Below are the code and all the weights of a small trained network. Each question names an input and a target symbol and asks about switching units off, where a switched-off unit gives its printed mean instead of its output.

import numpy as np


def w(rows, s, z=0):
    codes = np.array(rows[::2]) - 128.0
    scale = np.full(codes.shape[1], s)
    scale[-1] = z or s
    return codes * scale


def f(y):
    return y / 2 * (1 + np.tanh(0.7978845608 * (y + 0.044715 * y**3)))


def softmax(a):
    e = np.exp(a - a.max(-1, keepdims=True))
    return e / e.sum(-1, keepdims=True)


def log_softmax(a):
    a = a - a.max(-1, keepdims=True)
    return a - np.log(np.exp(a).sum(-1, keepdims=True))


def net(x, mask):
    ids = ['αβγδεηθλμξστφψω'.index(c) for c in x.split()]
    T = len(ids)
    res = E[ids] + P[:T]
    r = res
    for j in range(3):
        rows = slice(3 * j, 3 * j + 3)
        q, k, v = (r @ M[0][rows].T for M in (Q, K, V))
        z = softmax(np.where(np.tri(T) > 0, q @ k.T / 3**0.5, -1e9)) @ v
        o = O[0][rows]
        res = res + np.where(mask[j], z, o[:, -1]) @ o[:, :-1]
    y = f(res @ A[0][:, :-1].T + A[0][:, -1])
    res = res + np.where(mask[3:19], y, B[0][:, -1]) @ B[0][:, :-1]
    return log_softmax(res[-1] @ U[:, :-1].T + U[:, -1])


Q, K, V, O, A, B = {}, {}, {}, {}, {}, {}
E = w([
[39,125,200,44,172,144,95,102,163,159],'α',
[193,54,162,100,105,84,183,131,77,142],'β',
[184,201,141,71,157,174,205,169,150,152],'γ',
[138,156,103,58,207,79,176,154,225,164],'δ',
[114,147,92,87,207,55,97,74,185,108],'ε',
[82,165,184,134,141,160,141,182,217,137],'η',
[151,39,157,144,236,123,143,35,127,85],'θ',
[178,154,58,157,187,105,168,208,166,169],'λ',
[211,68,122,101,167,172,204,104,197,191],'μ',
[111,175,113,155,185,209,115,45,117,189],'ξ',
[126,35,145,134,174,92,171,168,157,163],'σ',
[55,129,170,96,147,163,207,152,162,188],'τ',
[163,216,173,189,182,126,210,104,149,152],'φ',
[174,101,156,88,146,6,101,78,176,125],'ψ',
[180,82,182,110,124,108,125,135,208,227],'ω',
],0.023)
P = w([
[120,2,210,38,156,177,89,88,150,79],'0',
[116,62,107,91,129,172,118,129,173,82],'1',
[133,108,98,106,119,153,130,144,142,90],'2',
[141,121,45,150,99,177,153,137,174,83],'3',
[138,145,86,154,116,142,127,142,131,109],'4',
[137,141,94,168,123,140,120,143,125,134],'5',
[149,168,89,168,145,141,125,158,111,122],'6',
[162,158,102,197,147,154,114,131,124,145],'7',
[164,174,111,208,148,141,117,150,117,156],'8',
[181,157,132,206,178,122,93,121,96,171],'9',
[133,178,200,204,222,103,79,154,31,179],'10',
[136,179,202,184,225,109,85,186,35,189],'11',
],0.0072)
Q[0] = w([
[174,160,69,139,61,114,81,141,125,91],'head 1',
[104,73,42,134,120,183,164,130,183,89],'head 1',
[41,163,102,113,196,55,115,88,178,133],'head 1',
[105,115,156,136,179,142,89,104,148,215],'head 2',
[123,164,126,183,43,160,91,106,29,102],'head 2',
[113,140,68,174,20,140,94,118,11,87],'head 2',
[210,82,167,2,191,93,139,157,210,157],'head 3',
[123,46,211,50,188,152,164,168,209,141],'head 3',
[154,99,206,70,166,101,200,94,168,159],'head 3',
],0.0076)
K[0] = w([
[166,99,144,85,167,134,158,163,144,113],'head 1',
[91,100,60,148,129,144,183,155,142,152],'head 1',
[83,151,124,148,111,81,135,98,96,53],'head 1',
[122,156,128,105,151,123,167,100,145,168],'head 2',
[130,77,145,83,61,147,57,81,82,123],'head 2',
[80,67,127,90,46,184,124,131,72,24],'head 2',
[134,167,86,201,162,122,163,106,87,212],'head 3',
[157,177,92,254,158,152,131,127,84,181],'head 3',
[100,163,108,184,127,87,76,147,113,118],'head 3',
],0.0099)
V[0] = w([
[46,186,190,212,124,97,105,101,76,75],'head 1',
[129,139,231,82,160,61,170,64,73,39],'head 1',
[125,83,169,137,115,139,140,168,95,62],'head 1',
[157,158,193,231,44,151,207,114,64,116],'head 2',
[87,133,193,77,111,194,112,75,136,189],'head 2',
[44,113,157,106,254,49,182,120,141,82],'head 2',
[103,135,181,136,202,129,194,30,169,150],'head 3',
[33,84,103,200,128,53,144,108,135,93],'head 3',
[191,187,203,101,63,30,175,221,178,127],'head 3',
],0.0054)
O[0] = w([
[80,121,106,133,96,195,105,147,192,109,26],'head 1',
[133,73,63,84,144,158,133,164,151,58,121],'head 1',
[107,95,151,152,143,119,222,224,142,168,79],'head 1',
[92,147,228,152,118,115,93,111,65,119,123],'head 2',
[89,96,46,97,22,161,149,194,162,124,108],'head 2',
[84,173,90,137,155,62,160,104,135,114,195],'head 2',
[168,131,201,164,61,108,178,2,119,84,255],'head 3',
[110,86,175,184,128,123,104,151,100,93,77],'head 3',
[163,166,169,110,87,59,173,166,158,90,186],'head 3',
],0.0069,0.0081)
A[0] = w([
[149,158,112,98,137,126,135,87,133,154,119],'neuron 1',
[169,145,147,136,107,116,169,63,126,128,59],'neuron 2',
[118,79,150,140,121,72,109,88,159,114,92],'neuron 3',
[79,110,126,113,95,80,108,125,156,86,57],'neuron 4',
[154,128,124,92,120,145,121,129,8,116,202],'neuron 5',
[161,117,126,90,72,154,144,174,121,65,107],'neuron 6',
[120,91,147,104,106,163,103,153,187,137,175],'neuron 7',
[82,177,90,141,154,117,130,122,141,60,30],'neuron 8',
[94,146,112,53,122,177,44,102,142,110,230],'neuron 9',
[154,95,108,98,146,166,126,107,118,177,226],'neuron 10',
[147,140,161,173,120,140,152,124,129,105,54],'neuron 11',
[95,124,153,137,177,132,140,110,99,148,186],'neuron 12',
[157,124,100,173,110,119,123,109,149,132,146],'neuron 13',
[148,97,166,110,111,144,142,138,152,77,168],'neuron 14',
[101,185,153,82,109,192,142,155,188,105,139],'neuron 15',
[93,117,137,117,157,83,171,150,167,143,251],'neuron 16',
],0.011,0.0025)
B[0] = w([
[60,154,199,121,150,103,66,154,32,106,197],'neuron 1',
[83,140,147,65,166,152,110,194,91,31,254],'neuron 2',
[68,207,89,193,89,198,127,177,131,55,187],'neuron 3',
[108,101,192,47,185,200,167,194,195,142,135],'neuron 4',
[69,209,23,219,169,64,87,123,163,203,133],'neuron 5',
[45,183,28,107,201,83,114,196,107,204,130],'neuron 6',
[148,185,142,157,80,57,106,109,159,184,141],'neuron 7',
[45,95,150,181,91,44,7,136,61,186,144],'neuron 8',
[156,91,225,132,187,12,102,69,173,115,138],'neuron 9',
[176,180,100,82,99,65,131,111,90,16,169],'neuron 10',
[57,60,156,104,45,97,115,157,168,131,167],'neuron 11',
[205,115,105,137,2,180,99,131,158,107,164],'neuron 12',
[100,123,180,138,111,124,49,102,109,125,159],'neuron 13',
[54,213,55,192,169,69,193,127,143,130,150],'neuron 14',
[166,173,113,237,198,171,101,139,93,211,153],'neuron 15',
[203,132,153,220,59,74,180,55,121,128,197],'neuron 16',
],0.0055,0.017)
U = w([
[85,73,211,61,234,125,154,90,158,201,56],'α',
[46,69,119,111,137,64,136,157,2,204,170],'β',
[109,181,141,70,189,150,128,175,85,166,69],'γ',
[130,207,111,152,164,87,174,18,115,113,254],'δ',
[79,104,116,124,179,80,55,136,118,129,26],'ε',
[125,185,124,184,139,150,95,142,154,163,14],'η',
[147,115,99,168,173,179,107,117,115,74,57],'θ',
[226,127,191,193,172,102,62,157,65,122,216],'λ',
[154,77,179,37,174,136,169,101,72,121,33],'μ',
[134,173,75,126,94,192,39,18,56,167,190],'ξ',
[144,11,155,181,135,100,158,112,85,137,67],'σ',
[73,124,137,95,112,159,211,31,69,223,87],'τ',
[12,96,236,150,165,127,161,177,36,124,127],'φ',
[159,122,119,89,185,135,74,245,215,49,92],'ψ',
[183,171,133,95,30,93,73,146,132,140,87],'ω',
],0.0058,0.003)

Each question gives the input, a string of symbols that net reads in full, and the target symbol t.
The units are the heads (3 rows each of Q, K, V and O) and the neurons (one row each of A and B). Each row of codes is followed by its name. A weight is (code - 128) times the scale printed after its matrix; where a second scale follows, it is the last column's (O, A, B and U).
mask holds one flag per unit, heads first, then neurons. A switched-off unit (its flag False) gives its mean, the last column of its rows in O or B, instead of its output. The means were averaged over made-up inputs and are rounded, as every weight is.
A unit's drop is (log p(t) with every unit on - log p(t) with that unit switched off) / (log p(t) with every unit on - log p(t) with every unit switched off).
The circuit of an input: a set's keep is (log p(t) with only the set's units on - log p(t) with every unit switched off) / (log p(t) with every unit on - log p(t) with every unit switched off). Starting from the 12 units with the biggest drops (on a tie, the unit counted first), units are removed one at a time, each time the one whose removal leaves the highest keep (on an exact tie, the one counted first), for as long as the keep stays at least 0.8.
circuit, biggest first: the units of the circuit, biggest drop first
most important unit: the unit with the biggest drop
top k neurons: the k neurons with the biggest drops, biggest first
which heads matter: for each layer, one digit per head in row order, 1 if its drop is at least 0.15 and else 0, layers parted by /
input σ γ θ λ β α γ, target λ: most important unit -> head 2
input ω γ σ, target σ: which heads matter -> 100
input ε μ σ, target σ: top 2 neurons -> [neuron 2; neuron 16]
input φ ω τ γ β μ δ η α, target δ: circuit, biggest first -> [head 2; head 3]
input α δ τ, target δ: circuit, biggest first -> [head 2; neuron 16]
input ω φ γ β η η μ φ φ ψ, target φ: which heads matter -> 011
input σ φ ω φ φ ω σ η ω ω μ ω, target φ: which heads matter -> 011
input ω α γ ω τ, target τ: circuit, biggest first -> [neuron 2; neuron 3; head 2; neuron 1]
input φ φ ε ω δ σ, target δ: circuit, biggest first -> [head 2; neuron 16; head 3]
input α ω θ μ η, target η: circuit, biggest first -> [neuron 15; head 2; head 1; neuron 2]
input μ α ψ, target ψ: circuit, biggest first -> [neuron 4; head 1; head 2]
input φ ω δ ω, target δ: circuit, biggest first -> [head 2; head 3]
input ω ω γ, target γ: circuit, biggest first -> [neuron 6; head 2; head 3; neuron 15]
input α σ μ ω ψ γ μ ξ γ ω θ, target ξ: which heads matter -> 001
input δ ε η θ ω, target δ: circuit, biggest first -> [head 2; neuron 16]
input α λ ω μ θ γ τ μ, target λ: most important unit -> head 1
input ω φ λ α, target α: which heads matter -> 100
input η α σ ω α δ ψ ω ψ ω σ, target δ: circuit, biggest first -> [head 2; neuron 16]
input ω η β, target β: circuit, biggest first -> [neuron 6; head 2; neuron 5]
input ω ω β γ λ ω α, target λ: which heads matter -> 011
input ε τ γ θ, target θ: which heads matter -> 001
input ω η μ φ γ μ φ, target φ: top 2 neurons -> [neuron 11; neuron 2]
input ω η ω β η μ η, target η: which heads matter -> 010
input μ ε η α ψ, target ψ: which heads matter -> 100
input β ω η α, target α: which heads matter -> 000
input ω ω ω ε ω φ ε, target φ: top 2 neurons -> [neuron 8; neuron 4]
input λ φ φ ψ λ ω η ω λ μ σ η, target λ: most important unit -> neuron 15
input τ α ω ω ω η μ, target μ: top neuron -> [neuron 3]
input τ σ θ, target θ: top 2 neurons -> [neuron 3; neuron 12]
input σ μ μ, target μ: top 2 neurons -> [neuron 2; neuron 3]
